Here is a tiny trained network, its code and every weight. The questions are about switching its units off for an input and a class, where a switched-off unit gives its printed mean instead of its output.

import numpy as np


def w(rows, s, z=0):
    codes = np.array(rows[::2]) - 128.0
    scale = np.full(codes.shape[1], s)
    scale[-1] = z or s
    return codes * scale


def f(y):
    return np.maximum(y, 0)


def log_softmax(a):
    a = a - a.max(-1, keepdims=True)
    return a - np.log(np.exp(a).sum(-1, keepdims=True))


def net(x, mask):
    res = np.array(x, float).reshape(1, 3) / 4 @ E
    y = f(res @ A[0][:, :-1].T + A[0][:, -1])
    res = res + np.where(mask, y, B[0][:, -1]) @ B[0][:, :-1]
    return log_softmax(res[-1] @ U[:, :-1].T + U[:, -1])


A, B = {}, {}
E = w([
[201,117,127,189,127,148,71,64,73],'x0',
[113,227,116,142,35,125,130,147,78],'x1',
[129,123,252,72,122,64,96,141,102],'x2',
],0.016)
A[0] = w([
[119,79,167,65,203,97,143,152,163,172],'neuron 1',
[158,115,185,151,118,128,85,84,85,78],'neuron 2',
[93,182,166,110,81,82,138,186,115,92],'neuron 3',
[171,117,162,119,123,117,90,96,82,78],'neuron 4',
[96,112,194,76,130,76,127,194,150,139],'neuron 5',
[83,134,52,147,127,163,201,145,188,205],'neuron 6',
[136,209,100,177,49,172,126,120,80,140],'neuron 7',
[88,142,194,78,110,57,157,189,132,120],'neuron 8',
[210,137,57,223,140,209,106,41,103,116],'neuron 9',
[126,121,132,128,121,128,127,121,128,98],'neuron 10',
[85,148,66,130,136,167,196,164,195,204],'neuron 11',
[176,122,196,144,128,111,69,91,76,59],'neuron 12',
[99,255,132,107,2,133,144,143,70,131],'neuron 13',
[180,68,94,169,193,170,120,74,141,174],'neuron 14',
[199,124,180,138,118,99,60,88,94,63],'neuron 15',
[154,22,121,133,252,133,132,74,180,254],'neuron 16',
[127,45,143,110,197,132,121,106,176,238],'neuron 17',
],0.0098,0.0064)
B[0] = w([
[165,178,170,148,122,176,171,77,161,190],'neuron 1',
[112,132,118,142,162,94,178,196,110,175],'neuron 2',
[104,98,99,18,107,144,74,127,133,187],'neuron 3',
[105,122,115,137,185,104,165,176,119,167],'neuron 4',
[159,172,166,129,84,191,144,76,176,186],'neuron 5',
[110,113,115,136,195,60,181,199,86,214],'neuron 6',
[118,156,99,168,105,68,118,68,39,221],'neuron 7',
[123,96,140,25,84,158,74,87,148,193],'neuron 8',
[166,114,91,134,43,163,49,52,152,247],'neuron 9',
[140,123,115,121,137,130,129,121,123,128],'neuron 10',
[88,123,146,129,204,67,198,198,102,209],'neuron 11',
[104,114,130,131,193,78,184,189,120,183],'neuron 12',
[102,48,72,82,91,94,88,148,86,250],'neuron 13',
[165,63,100,102,107,179,80,194,203,215],'neuron 14',
[93,125,117,130,195,76,181,204,96,185],'neuron 15',
[165,92,149,84,139,210,110,173,254,245],'neuron 16',
[169,186,191,163,151,185,164,112,226,206],'neuron 17',
],0.0091,0.022)
U = w([
[135,124,142,161,214,133,192,178,156,215],'0',
[140,74,111,83,58,167,36,120,163,138],'1',
[71,114,107,124,148,68,162,154,59,164],'2',
[152,141,93,224,38,122,84,48,95,3],'3',
[147,189,176,117,104,171,150,8,162,86],'4',
],0.012,0.002)

Each question gives the input, the list of numbers given to net, and the class t.
The units are the neurons (one row each of A and B). Each row of codes is followed by its name. A weight is (code - 128) times the scale printed after its matrix; where a second scale follows, it is the last column's (A, B and U).
mask holds one flag per neuron, in row order. A switched-off neuron (its flag False) gives its mean, the last column of its row in B, instead of its output. The means were averaged over made-up inputs and are rounded, as every weight is.
A unit's drop is (log p(t) with every unit on - log p(t) with that unit switched off) / (log p(t) with every unit on - log p(t) with every unit switched off).
most important unit: the unit with the biggest drop
k most important neurons: the k neurons with the biggest drops, biggest first
drop when u is switched off: that unit's drop, to one decimal
input [3,8,-7], class 3: most important unit -> neuron 9
input [7,-3,1], class 0: 2 most important neurons -> [neuron 15; neuron 12]
input [-1,0,4], class 4: 2 most important neurons -> [neuron 13; neuron 14]
input [1,4,0], class 3: 4 most important neurons -> [neuron 16; neuron 11; neuron 6; neuron 14]
input [8,6,0], class 3: 4 most important neurons -> [neuron 9; neuron 11; neuron 6; neuron 7]
input [-6,-6,1], class 4: 2 most important neurons -> [neuron 1; neuron 5]
input [0,-6,8], class 4: 2 most important neurons -> [neuron 5; neuron 1]
input [0,-5,-7], class 0: 2 most important neurons -> [neuron 6; neuron 11]
input [1,7,0], class 3: 3 most important neurons -> [neuron 7; neuron 16; neuron 11]
input [1,1,-5], class 3: 2 most important neurons -> [neuron 9; neuron 16]
input [-1,-6,-7], class 0: 2 most important neurons -> [neuron 11; neuron 6]
input [2,8,1], class 2: 2 most important neurons -> [neuron 9; neuron 16]
input [-3,0,5], class 4: drop when neuron 13 is switched off -> 0.1
input [-7,-3,1], class 4: most important unit -> neuron 5
input [0,-6,5], class 4: drop when neuron 6 is switched off -> 0.2
input [1,-3,3], class 0: drop when neuron 9 is switched off -> 0.9
